Below is a small trained network, with its code and all its weights. Each question gives an input and a class and asks what happens when units are switched off, that is, made to give their printed mean instead of their output.

import numpy as np


def w(rows, s, z=0):
    codes = np.array(rows[::2]) - 128.0
    scale = np.full(codes.shape[1], s)
    scale[-1] = z or s
    return codes * scale


def norm(h):
    return h / np.sqrt((h * h).mean(-1, keepdims=True) + 1e-5)


def f(y):
    return np.maximum(y, 0)


def log_softmax(a):
    a = a - a.max(-1, keepdims=True)
    return a - np.log(np.exp(a).sum(-1, keepdims=True))


def net(x, mask):
    res = np.array(x, float).reshape(1, 8) / 4 @ E
    u = 0
    for l in range(4):
        y = f(norm(res) @ A[l][:, :-1].T + A[l][:, -1])
        res = res + np.where(mask[u : u + 4], y, B[l][:, -1]) @ B[l][:, :-1]
        u += 4
    return log_softmax(norm(res)[-1] @ U[:, :-1].T + U[:, -1])


A, B = {}, {}
E = w([
[127,128,128,129,128,127,127,128,128],'x0',
[127,127,125,127,126,127,127,126,130],'x1',
[201,83,181,121,84,94,152,80,88],'x2',
[82,131,194,132,186,117,197,62,181],'x3',
[128,128,124,128,126,132,129,125,126],'x4',
[92,79,146,199,80,111,7,65,204],'x5',
[128,129,133,132,127,130,127,129,123],'x6',
[175,51,106,203,141,195,183,156,168],'x7',
],0.0014)
A[0] = w([
[30,126,251,157,198,129,233,34,155,10],'0.n0',
[230,29,254,77,84,23,164,89,90,16],'0.n1',
[132,174,68,105,147,175,159,163,74,143],'0.n2',
[109,179,114,84,85,96,90,107,87,201],'0.n3',
],0.0021,0.0014)
B[0] = w([
[239,167,24,36,156,66,78,129,208,252],'0.n0',
[85,230,30,189,102,252,136,61,79,215],'0.n1',
[123,103,194,147,67,79,139,122,154,230],'0.n2',
[157,27,154,140,187,148,132,116,118,230],'0.n3',
],0.0027,0.0017)
A[1] = w([
[5,189,79,119,198,145,100,223,190,87],'1.n0',
[106,129,123,132,94,111,45,98,134,33],'1.n1',
[179,152,94,82,150,130,154,125,99,253],'1.n2',
[170,74,105,191,90,168,175,161,150,3],'1.n3',
],0.0028,0.0007)
B[1] = w([
[208,137,124,167,62,176,164,3,38,253],'1.n0',
[89,122,171,150,115,117,203,160,173,204],'1.n1',
[58,118,156,180,98,121,126,148,206,224],'1.n2',
[99,89,147,110,208,135,87,112,107,221],'1.n3',
],0.0029,0.0022)
A[2] = w([
[153,69,90,177,68,168,64,193,70,130],'2.n0',
[148,178,150,64,169,137,250,199,56,131],'2.n1',
[150,102,98,116,74,121,47,240,70,5],'2.n2',
[37,231,181,36,82,42,62,79,52,128],'2.n3',
],0.0024,0.0015)
B[2] = w([
[139,210,130,48,189,71,156,62,175,253],'2.n0',
[24,118,165,193,1,73,23,170,185,223],'2.n1',
[164,199,101,55,198,77,175,60,246,180],'2.n2',
[206,15,84,190,215,227,152,187,127,231],'2.n3',
],0.0026,0.0022)
A[3] = w([
[79,78,154,189,89,107,26,50,205,119],'3.n0',
[120,179,86,190,109,203,168,104,103,125],'3.n1',
[152,1,122,179,217,189,154,172,181,85],'3.n2',
[211,181,43,57,105,106,72,167,120,252],'3.n3',
],0.0023,0.00031)
B[3] = w([
[87,184,142,100,70,112,235,254,87,254],'3.n0',
[148,122,127,123,67,115,74,86,52,197],'3.n1',
[127,116,144,60,175,95,27,174,42,239],'3.n2',
[113,125,163,131,188,137,170,60,188,181],'3.n3',
],0.0028,0.0027)
U = w([
[30,138,185,163,12,88,160,242,170,234],'0',
[180,186,98,55,209,83,150,57,255,137],'1',
[153,158,91,187,57,210,135,7,26,114],'2',
[148,28,146,111,242,152,57,195,54,2],'3',
],0.0059,0.00065)

Each question gives the input, the list of numbers given to net, and the class t.
The units are the neurons (one row each of A and B). Each row of codes is followed by its name. A weight is (code - 128) times the scale printed after its matrix; where a second scale follows, it is the last column's (A, B and U).
mask holds one flag per neuron, layer by layer. A switched-off neuron (its flag False) gives its mean, the last column of its row in B, instead of its output. The means were averaged over made-up inputs and are rounded, as every weight is.
A unit's drop is (log p(t) with every unit on - log p(t) with that unit switched off) / (log p(t) with every unit on - log p(t) with every unit switched off).
The circuit of an input: a set's keep is (log p(t) with only the set's units on - log p(t) with every unit switched off) / (log p(t) with every unit on - log p(t) with every unit switched off). Starting from the 12 units with the biggest drops (on a tie, the unit counted first), units are removed one at a time, each time the one whose removal leaves the highest keep (on an exact tie, the one counted first), for as long as the keep stays at least 0.8.
circuit, biggest first: the units of the circuit, biggest drop first
most important unit: the unit with the biggest drop
k most important neurons: the k neurons with the biggest drops, biggest first
top k neurons in layer l: the k neurons of layer l with the biggest drops, biggest first
input [6,0,-8,-4,-8,-8,-1,-1], class 0: most important unit	2.n1
input [-7,-1,6,-8,-7,-7,6,3], class 1: 2 most important neurons	[2.n2 2.n0]
input [5,-4,-7,5,1,-4,5,6], class 2: circuit, biggest first	[1.n0 3.n1]
input [5,6,-1,1,4,-1,-1,-2], class 3: 2 most important neurons	[2.n1 0.n1]
input [-4,2,3,3,-6,0,-6,-4], class 3: 4 most important neurons	[2.n3 1.n0 2.n0 2.n1]
input [-1,3,-8,-6,-5,2,3,5], class 2: 2 most important neurons	[1.n0 0.n0]
input [3,-3,5,-5,5,5,-6,-4], class 0: 2 most important neurons	[1.n1 3.n0]
input [4,-4,-2,3,-4,-5,-1,-6], class 3: 3 most important neurons	[2.n3 3.n2 1.n1]
input [-7,3,-2,-7,-4,-6,-1,-4], class 1: 2 most important neurons	[2.n2 1.n1]
input [-6,-6,5,-1,-8,6,2,7], class 3: circuit, biggest first	[1.n3 3.n2]
input [7,5,3,-3,-8,-4,-3,2], class 0: 3 most important neurons	[1.n0 2.n1 0.n0]
input [-1,-2,0,5,3,-2,7,7], class 3: 2 most important neurons	[3.n2 2.n0]
input [8,-4,1,-5,5,-2,-7,-6], class 3: top 2 neurons in layer 0	[0.n0 0.n2]
input [-8,5,1,4,8,7,-8,1], class 0: most important unit	3.n0
input [8,-2,-5,-5,-3,2,5,-4], class 1: 3 most important neurons	[2.n0 0.n1 0.n3]
input [5,-7,6,-8,2,6,-6,-2], class 1: circuit, biggest first	[2.n0 2.n2 1.n0]
input [-6,5,-4,-1,-6,-3,-6,4], class 2: top 2 neurons in layer 0	[0.n3 0.n0]
input [-2,-6,-7,-7,-2,5,6,6], class 1: circuit, biggest first	[2.n0 2.n2]
input [-5,-6,-8,-1,4,-4,6,-8], class 2: top 2 neurons in layer 1	[1.n0 1.n3]
input [-4,5,6,4,2,0,-5,-3], class 2: circuit, biggest first	[0.n1]
